Here is a tiny trained network, its code and every weight. The questions are about switching its units off for an input and a class, where a switched-off unit gives its printed mean instead of its output.

import numpy as np


def w(rows, s, z=0):
    codes = np.array(rows[::2]) - 128.0
    scale = np.full(codes.shape[1], s)
    scale[-1] = z or s
    return codes * scale


def f(y):
    return np.maximum(y, 0)


def log_softmax(a):
    a = a - a.max(-1, keepdims=True)
    return a - np.log(np.exp(a).sum(-1, keepdims=True))


def net(x, mask):
    res = np.array(x, float).reshape(1, 3) / 4 @ E
    y = f(res @ A[0][:, :-1].T + A[0][:, -1])
    res = res + np.where(mask, y, B[0][:, -1]) @ B[0][:, :-1]
    return log_softmax(res[-1] @ U[:, :-1].T + U[:, -1])


A, B = {}, {}
E = w([
[195,78,102,156,21,97,168,142],'x0',
[30,130,33,105,50,153,82,144],'x1',
[8,114,226,211,88,130,188,43],'x2',
],0.015)
A[0] = w([
[39,221,194,132,191,178,71,68,2],'n0',
[139,3,133,183,29,58,172,107,33],'n1',
[172,102,234,182,195,42,209,94,123],'n2',
[70,117,105,109,71,163,77,85,107],'n3',
[64,111,189,161,85,122,137,46,67],'n4',
[77,154,148,196,111,137,189,59,90],'n5',
[57,139,105,156,77,125,118,154,115],'n6',
[56,101,82,117,76,161,116,106,149],'n7',
],0.012,0.0049)
B[0] = w([
[62,64,74,164,199,56,197,173,221],'n0',
[64,72,84,179,251,50,175,177,222],'n1',
[96,223,166,159,39,178,164,80,255],'n2',
[98,177,204,118,80,136,153,158,192],'n3',
[169,171,72,44,80,87,68,146,225],'n4',
[215,143,81,105,37,95,53,164,219],'n5',
[129,110,187,120,91,177,176,86,188],'n6',
[126,137,182,149,97,204,118,59,203],'n7',
],0.012,0.023)
U = w([
[83,184,252,163,99,179,146,59,217],'0',
[205,163,31,31,129,91,14,133,173],'1',
[38,86,76,187,210,62,169,123,5],'2',
],0.012,0.0013)

Each question gives the input, the list of numbers given to net, and the class t.
The units are the neurons (one row each of A and B). Each row of codes is followed by its name. A weight is (code - 128) times the scale printed after its matrix; where a second scale follows, it is the last column's (A, B and U).
mask holds one flag per neuron, in row order. A switched-off neuron (its flag False) gives its mean, the last column of its row in B, instead of its output. The means were averaged over made-up inputs and are rounded, as every weight is.
A unit's drop is (log p(t) with every unit on - log p(t) with that unit switched off) / (log p(t) with every unit on - log p(t) with every unit switched off).
The circuit of an input: a set's keep is (log p(t) with only the set's units on - log p(t) with every unit switched off) / (log p(t) with every unit on - log p(t) with every unit switched off). Starting from all 8 units, units are removed one at a time, each time the one whose removal leaves the highest keep (on an exact tie, the one counted first), for as long as the keep stays at least 0.8.
circuit, biggest first: the units of the circuit, biggest drop first
top k neurons: the k neurons with the biggest drops, biggest first
drop when u is switched off: that unit's drop, to one decimal
input [-6,-5,0], class 2: top 4 neurons : [n0 n7 n3 n6]
input [-3,0,7], class 1: circuit, biggest first : [n4]
input [0,2,3], class 1: circuit, biggest first : [n2 n4]
input [-8,8,-5], class 0: top 3 neurons : [n1 n7 n3]
input [-5,0,-4], class 2: top 2 neurons : [n4 n5]
input [7,7,-2], class 0: top 4 neurons : [n7 n0 n6 n3]
input [-5,5,-2], class 0: top 2 neurons : [n1 n7]
input [8,6,-5], class 2: top 2 neurons : [n1 n2]
input [5,-3,-4], class 2: top 2 neurons : [n4 n5]
input [-5,3,0], class 2: top 2 neurons : [n0 n2]
input [3,-8,-7], class 0: top 3 neurons : [n4 n2 n5]
input [8,1,8], class 1: top 3 neurons : [n4 n5 n0]
input [-6,3,5], class 2: drop when n0 is switched off : 5.7
input [8,3,1], class 2: circuit, biggest first : [n1]
input [1,4,7], class 1: drop when n5 is switched off : 0.5
input [2,0,6], class 1: drop when n4 is switched off : 0.4
